Each row has a class, written after it.
[ 310 -203 -108   72 -158  144 -196   10   99  118   39 -272   -6  321
 -204  -63  -92  376  -95   -7  123 -260  378 -221 -231  -51 -174 -236
  113  335 -121 -269  -59  -37 -134] | sivaf
[ 129 -119 -138  -79 -188   -2 -162 -136   71  288   20 -138 -109  256
 -331  116  226  245   35  124   38  -97  293   95  170   12  104 -122
  209  323  -37 -311    9 -150  -52] | Zulos
[  23  -81  -52  102  -77 -149 -115  220  176  142  130  -49   48  -38
   -7   33   37  -70  250 -100  113 -115  104  -55   63   15  134   15
 -128  -99   54 -490   75   81   80] | zev
[ -55    9 -140  -40   65  -10   23  146 -160 -129  114  -51   75 -161
  131 -110  -93   -6  -89   42  212  -34   41   15 -144  126 -112   58
   39 -188   89   62  -10  -18  109] | kufor
[-105   19  -23 -183  116 -184  110  316  -23 -201  287 -125  368  -55
  221 -377 -244 -195 -105  -23  115  -18 -148 -132  -46  -59 -420   88
  -57 -208    5  444 -129  -51   67] | sop
[   8  -72   -7  152 -104 -155 -251  309  240  151  149  -30   89  -59
  -60  -83   45 -131  237  -64  118  -82  123  -30   63  -69  174   59
 -200  -28   65 -426   50   61  158] | voso
[ 120 -232 -124  -74 -267  282 -177  -49   33  228   -7  -14   40  216
 -313  122   71  334  -43 -178   95 -180  267   -4  -90 -142  -45   41
  220  240  -91 -358  -89  -85  -62] | zadiv
[ 175 -284   -7  -92  -79 -183 -406 -310  136 -100   50  254 -235 -101
 -161  104 -235 -248 -412   63  -26 -105  371  102 -164  245  180  -33
  -76  170   47 -219   14   48   52] | mag
[ 188 -353    6  -84 -141 -171 -689 -246  171  -23  125  177 -240 -179
 -283  107 -206 -194 -207   46  -14 -173  305  100  -75  474  193  -15
  -76  226  -25 -474  -24   36   66] | zev
[  73 -251 -306 -207 -216  170  -76  256  -67  146  -30 -390  267  322
 -285   13  -49  158 -114   62  245 -181   50   75  161  401 -180  100
   16  329 -242 -497 -126  199  167] | riget
[ -31  -40 -222  -69  107 -127   54  306  142  245   40  -87  -21  189
  133  117   80  -12  373    5   54   45  163  -94   23 -137   95 -231
  -22  -87   55 -899   79 -250   84] | zadiv
[ -86  -80   32 -181 -150  -75 -233 -182  147   25   57  249 -268    9
 -368  -40  -90 -236 -199  134  -61   20  282  179 -195   83  332  108
  -82  158  -60 -131   29    8   66] | kufor
[   4   45  -97   -3   35  -73  108   96  -90 -137  229 -106   65  -48
  133  -86 -154  -63 -124   36  207 -114  101  -56 -181    6 -137   20
   61 -183   79  329 -103  -62   67] | sop
[-119 -118  -48  101  -67 -212 -257  204  138  199  154  -47  147  -93
  -52   24  -22 -205  268  -68   64 -104   59  -19  105 -162  146  -10
 -252 -182  125 -370  152   39  126] | zofem
[  20 -224    6  126  139 -125 -336  231  210  207  100  -99  235 -376
  -29 -122  -69  -79  345  -45   93 -172   94 -239 -149 -199  143  -70
 -104 -113   29 -530  197   -3  -52] | sop
[  43  -80 -103 -140 -210  138    7  -11   93  289  -26 -109 -170  353
 -350   -3  244  191  -78  -77   -2 -124  243  137  171   70   55   -5
  230  263 -204  -99  -81 -104  -26] | moba
[  69    7  -19 -134  182  -10  183  187 -118 -154   64  -99   99 -174
  138 -101 -163  -58 -225   22  224 -206   90  -64 -122   79  -85  -55
  101 -208   53  202   -8  -14  103] | kufor
[  20 -166  -97  -98  -71  256  -23  -18  -65  244  -55  -69  -91  324
 -230   -6  174  189 -127  -67   -1 -135  159   49   -7  -89   65    1
  231  235 -182 -252  -77 -186  -98] | moba
[ 170 -273   65 -242 -112 -136 -458 -243  -24  -27   93  176 -311 -262
 -255   16 -167 -115 -226  147  -63 -158  270  142  -63  316  196   -2
   84  175  -95 -193  -59  -31  -28] | sop
[ 116 -284  -32  -56 -221 -165 -470 -271   35 -175  112  143 -207 -224
 -336  -39 -180 -213 -198  133  -13 -206  283  149  -78  290  226   28
  -31  162  -24 -285   12  136   60] | Zulos
[  23  -99   36   53 -140 -306 -270  286  360  205   91  -74    7  -31
 -223   89 -113 -248  155 -237  181  -40   81    7   62  -14   83   79
 -271  -75   97 -377   10  166   57] | lasi
[  47 -261   23 -146  -52 -104 -339 -257  176 -116   27   42 -177  -95
 -245  -77 -192 -103 -219  127  -15 -181  142   33 -102  410  121   27
 -156  157  -59 -401  -26   69  -32] | riget
[  54 -272  -66  160   17 -151 -202  239  -62  210  187    1   99 -203
  -91   82 -150  -66   20   -2  401 -141  157   11  -33 -192  187  -91
   51 -236  148 -537  157   28  -57] | zadiv
[  68 -177   13   66 -220 -245 -453 -244  151 -160  132  208 -398   14
 -424   49 -105 -267 -357    6  -65 -145  268  229   16  489  242   74
 -149  122  -21 -338  -36  185   94] | Zulos
[ -10   86 -126   -7   27 -103  161  100 -175 -258  211   -3   83 -143
  104 -171 -121 -109 -180   53  252 -197   92   47  -40  196 -132  -11
   93 -176   -9  405  -44  128  206] | voso
[ 179 -312   14  -33  -41 -191 -524 -248  -15 -163  100  195 -304 -283
 -266  -10 -211 -225 -303   77  -72 -211  207  114 -108  411  140   13
  -33  166  -85 -319  -42   95   13] | mag
[  64 -122  -78 -106 -258  263 -120  -57    3  201  -40  -10 -114  243
 -318   44  149  236 -166 -101 -137 -194  152   55   91   91   -1   79
   91  270 -213 -178  -87  -63  -31] | mag
[ 144 -302   48 -112  -45 -156 -449 -251    9 -155   63  210 -282 -187
 -296  -34 -263 -148 -349   38  -67 -224  214   83 -160  349   44   26
  -53  100  -94 -309  -57   99  -85] | lasi
[ 133 -211  -50    8 -161 -164 -396 -324  123  -62  114  213 -263  -59
 -262  -43 -160 -260 -198  145  -53 -106  213  151    9  316  175  -29
  -60  195    6 -167   38  104   54] | zadiv
[ 123 -338   35 -153 -171 -157 -446 -298   76 -182  171   49 -143 -121
 -253   31 -241 -119 -246   81  119 -242  248   64 -126  353  118   50
    6  163   17 -246  -59   49  -54] | zofem
[ 180 -376  129 -120  -68 -207 -453 -203  124 -138  -13  219 -319  -74
 -368   93 -269 -242 -427  -33  -30 -291  225   69 -106  350  175    1
 -114   86  -82 -495   77   -3  -90] | zadiv
[ 147 -261  -23  -97  -38  -49 -455 -355  -58 -139  109  268 -311 -264
 -164   -2 -158 -132 -249  127   17 -215  275  145 -101  334  254  -35
   77   96   49 -277  -64   28  -12] | sivaf
[ -38 -105  -42    2  -96 -162 -199  218  131  198  122  -53   20 -132
   59  -20   52  -97  287  -76   50  -27   35    9  106  -94  154   38
 -155 -122  106 -418   74  -19    3] | mag
[ -98 -160  -79  259 -102 -386 -391  208  176   46  200 -208   42   25
  -83  207 -105 -236  255  -77  252  -50  -18  -64  151  192  104  -52
 -258 -116   62 -300   63   96   65] | voso
[ -15  -16  -84 -133  171  -53  148  137 -246 -135   59 -143   25 -232
  132 -126 -162  -88 -187   25  213 -132   52   17 -104   36  -94  -76
  154 -244    8  302  -60  -89   77] | sop
[ -52   29  -84  166 -352  -33 -529  237   82  171  179   14  243 -224
   52  147    4  -73  402 -233   29   32   30 -117  -14  -58  101   11
 -220 -131  175 -319  293  203  -28] | zofem
[ -34 -205   76  129  148 -287 -228  370  342  123   55 -134   44  -64
 -177  -62  -31  -82  216 -153   66 -180  104 -191  -49  -73   64  -59
 -244 -132  -23 -700   99  -71   43] | mag
[ 184 -402   15  -85    3 -186 -499 -284  -84 -115   43  163 -361 -234
 -301   71 -262  -92 -318  106  -43 -265  316   79 -164  358  176 -148
   65   72  -45 -425   65   59  -54] | moba
[  73 -117   53  156   86 -274 -363  281  222  100  205   19  168 -129
  -31 -258  -65 -139  129 -126  106 -261   74 -163   82  -54  -99 -129
 -218 -141  -15 -232  142   79  -34] | sivaf
[ -85    9 -133 -227  123   28  241  153 -244 -156   85  -92  123 -231
  223 -174 -189  -47 -234  -18  232 -135   45  -30  -88    7 -172  -28
  113 -307   -8  363  -85  -37   31] | zadiv
[ 119 -172 -178 -130 -389  201   -5  202   73  371   44 -145   24  495
 -302   69  105  259 -127 -180  111 -178   64  -22  256  197 -174  181
   61  385 -208 -263 -121  -22   61] | voso
[  17 -111 -182  183 -120  -65 -276  289  110  166   72 -142  112  -26
  -23  -11   65   24  238  -50    2   41   34  -20  150  198   39   86
 -167  -72  146 -542  132  182   85] | zadiv
[  26 -120 -101 -182  331  -67   70  263 -297  -78   42 -125  237 -231
  209 -236 -251 -138 -359   36  263 -161   12  -71  -42    3 -282 -120
  115 -216  -98  368  -48  -63   31] | sop
[ 139 -157  -50 -223 -177  228    0   27   37  250  -76 -156  -75  257
 -250   65  139  267 -146  -93 -139 -189  207   45   80    7  -24   31
  179  259 -218 -264 -141 -132  -47] | moba
[ 124  -11  -24  -47  -36 -170 -264 -217   55 -179  210  245 -394 -102
 -212  -93 -186 -290 -340  -81 -113 -115  248   42 -208   -2   46  -87
   13   39  -50 -162 -212  -17  -89] | kufor
[ -57 -127   22   46 -174 -168 -237  395  226   72  188  -57  186  -11
  -53   51  -89 -172  149 -226  140 -145   75 -120  156   38   25   77
 -227 -164    1 -252  -39  122  205] | sop
[ 194 -355   80 -237  -52 -161 -360 -203   -5 -174  122  211 -248 -134
 -258  -54 -260  -80 -348   70  -45 -310  244   28 -163  399    7   59
   -4  176 -173 -460  -66   33  -63] | zofem
[  96 -170   64 -281  -67 -201  -64  -98  379  -92   12  170 -445  111
 -426   94 -215 -285  -21  -77   29 -174  137  128  -16  200  174  -51
    8  120 -144 -661 -240 -117   35] | Zulos
[ 165  -30  -82   50  281 -106  101  173   -7 -204  -34  -68  100  -84
  178 -232 -225  -55 -186   51  154  -54   39 -115 -163   65 -362 -169
   72 -110 -102  180    1 -104  -93] | sivaf
[ 164 -143  -67   31 -173  126 -142   75  202  213  -71 -127 -104  441
 -453   51  113  235 -163 -249  -44 -191  240  -13   37    6 -177  -42
   97  332 -306 -324 -178  -82  -46] | Zulos
[ -15 -142   13   70  -55 -215 -275  288  264  202  107  -64   92  -59
  -29   64  -58 -169  187 -187   36  -50   54 -103   53  -43   60   69
 -260 -117   35 -394   36   39   53] | sop
[   5  -63 -107  -73  196   -8  226  119 -275 -205   42  -17  -77 -123
  140  -64 -148   15 -228  -11  230 -201  163  -36 -227   86  -92 -124
  245 -295   -5  131   20 -106   24] | moba
[ 123 -148  -59 -162 -167  138  -75   98   20  274  -65 -160  -72  266
 -424   98   93  225  -81  -76  -46 -214  203   29   95  -71  -33  -66
  152  241 -228 -345 -119 -130  -33] | riget
[ 142 -360   33 -142  -20 -232 -455 -263  -50 -191   62  132 -214 -208
 -294  -38 -317 -110 -416   47 -146 -355  241   41 -139  423  -55  -79
 -107   84 -212 -214   42   99  -39] | sivaf
[ 170 -209    3  -46 -184  192 -126  -36  -82   84  -77 -166 -160  175
 -374   14  143  440 -208  -61    4 -260  324   10   15   76   33 -113
  322  157 -110 -258    8 -121 -118] | sop
[ 192 -142  -68  -71  221   43  173  262 -205 -173 -255 -230 -116 -226
  -35 -135 -335  156  -65  -50    4 -106  105 -303 -360   52 -214 -370
  311 -180  -30   48  281  -74 -136] | moba
[  29 -123   85   76 -275  -63 -483 -447  293 -134  281   72 -248    4
 -197    3 -136  -99   16  387   13  -25  129   38   -5  507  441   96
 -171  214  207 -145  -63  205  -43] | sop
[ -14 -247   85 -282   -4 -202 -483 -158   37   -6  157  217  -51  -99
 -238  -59 -242 -296 -374    1 -131 -145  176  141  -22   80    1  -77
 -111   97 -149  -63  -58  -20   72] | kufor
[ -71   93 -177  -49  165   -5  252  111 -236 -115   11    6   36 -227
  122 -176  -59 -132 -138   75  207  -84  106   83  -51  -45  -41 -133
  192 -291   -4  381   78  -80  101] | zadiv
[ 147 -297   59  -62    7 -169 -433 -310   -4 -166   92  173 -300 -236
 -244  -91 -238 -202 -323  137  -20 -267  278  104 -170  368  208  -94
   -8  114  -27 -198   47  129   54] | moba
[  -5  -54  -94  218  -15 -126 -320  220  216  128  121  -89   75  -35
  -29  -73   65  -89  258 -115  -21  -97   15 -128   44   11   34  -38
 -214 -108   22 -540  150   47  -68] | kufor
[  45 -204   -8  172 -260  -90 -516 -523   87  -83  236  383 -320  -96
 -112  -28   33  -97 -222  159  -76 -107  346  188  -36  397  364    6
  -63  183  104 -218  112  141   63] | mag
[  50    6 -120 -266    5   35  238  272 -325 -159  197  -97  140 -147
  197 -108 -232  -34 -228  -15  293 -142  113  -52 -179   27 -197   29
  226 -162   26  278 -119  -25   96] | zofem
[ 162 -295 -190  -60 -189   79 -697 -333 -251 -187  150   46  223 -452
   56  117 -320 -105 -265  274   68 -171  188   75  193  289   53 -273
  120  -67  129  277   77  249  -71] | kufor
[  13 -115  -52   65 -271 -121 -239  378  236  227  222 -128  168   80
   16  114   12  -87  242  -19  152   50  102  -10  120  143  171  156
 -173   10  168 -442   79   60  162] | Zulos
[ 228 -325  145 -220 -162 -128 -435 -226   31  -69   51  156 -346 -175
 -244   44 -317  -10 -361  -87  -30 -189  217   98 -331  357   20  -46
   31  162 -220 -400   58   12 -302] | Zulos
[ 101 -250  -64 -125 -130 -104 -481 -330   50 -137  126  133 -135 -267
 -116  -80 -213 -211 -263   99 -115 -147  146   62  -46  467   93   49
 -103  187  -47 -159  -16  136  -35] | sivaf
[ 189 -304  -52  -65  -58  -31 -544 -256  -86  -32   10  147 -280 -440
 -235   98 -222 -202 -409  -12  -45 -256  254  183 -118  456  238  -14
   13   24  -27 -339   53  117   12] | sop
[-122  115 -115 -102   90 -155  177  279 -129    2  192  -32   89   -3
  -33 -153 -113 -232 -184  -75  149  -26   45   83  -51  -45 -263   80
   69 -184 -127  584 -150  -15  110] | lasi
[ 153  -89  -49  -69 -148  284   17  -45  -53  184 -127  -28 -152  240
 -271   23  123  194 -104  -62 -145 -202  184  103  155  -81    8  -90
  210  214 -194 -105 -178  -49   26] | lasi
[  65 -230   17 -178  -81 -117 -414 -169    2 -145   59  260 -275 -215
 -191  -41 -155 -214 -371   67  -66 -140  299  125  -80  337  196    6
  -65  142  -89 -296  -65   29  135] | mag
[ -62  107  -36   89  277  -61  150  104  -66   33  182  -19   98 -141
  100 -167    3   11 -285   17  233 -114  139  -13 -200   13  -40  -50
   54 -227   37  130   81  -25  -10] | zadiv
[  85 -228 -163  292 -339 -285  -93 -112 -160   65  324 -146 -215 -253
    4  328  -12  108  334   72  146 -146  402   -1 -172  140  423  -37
  150 -214  399 -335  309  204   62] | riget
[ 108 -135  -80  -17 -330  210 -145 -212  -50  191   11  -31 -101  255
 -297   96  274  301  -11  -10    1 -166  244  103   20  -93  117   66
  254  280  -27 -168   -5 -171 -142] | riget
[ -38 -103  -86   61  -23 -149  -88  316  147  225   75   10  145  -52
 -102   43   21 -121  149 -126   48  -85   89  -39  101 -182  109   22
 -161 -150   38 -607  105   77   71] | Zulos
[  67   -9  -82 -124   44   84   68  108 -260 -187   45  -81   49 -271
  181 -107 -211  -11 -161   60  199 -146   87  -58 -181   88  -51  -60
  152 -211   57  291   12    9   19] | sop
[  23  -54  -62 -106 -129 -221   63  346  150  179   25 -182  150   89
  -50   14  -30 -155   88   44   21  143  -19   -3  200 -224  114   79
 -196   71   33 -607  -14   84   -4] | voso
[ 100  -92 -115 -149   49    7  101  233 -166  -93  137 -119  192 -162
   38  -79 -217   18 -258    0  251 -237  149  -93 -128  119 -132  -17
  108 -135   49  -23   -4   60  137] | zev
[ 155 -147  -89 -176 -153  180  -72  117   40  230  -70 -116  -39  274
 -335  -33   75  228 -164 -110  -42 -183  183   14  110  -63 -158  -36
  137  275 -287 -318 -169  -99  -38] | kufor
[ 168 -226  -51  -50  -91  180   17  203  279  256 -197 -227 -111  443
 -409   87    0  252   28 -268  -88 -246  166 -121  -69  -22 -170  -61
   60  244 -312 -416  -75 -150  -56] | mag
[ 251 -303  -23  -30  -62  -90 -482 -215 -123 -191  170  208 -273 -233
 -155  -46 -272    1 -219  191 -105 -289  237  -49 -201  415   22  -64
   -5  140  -94 -376   -2  116  -58] | mag
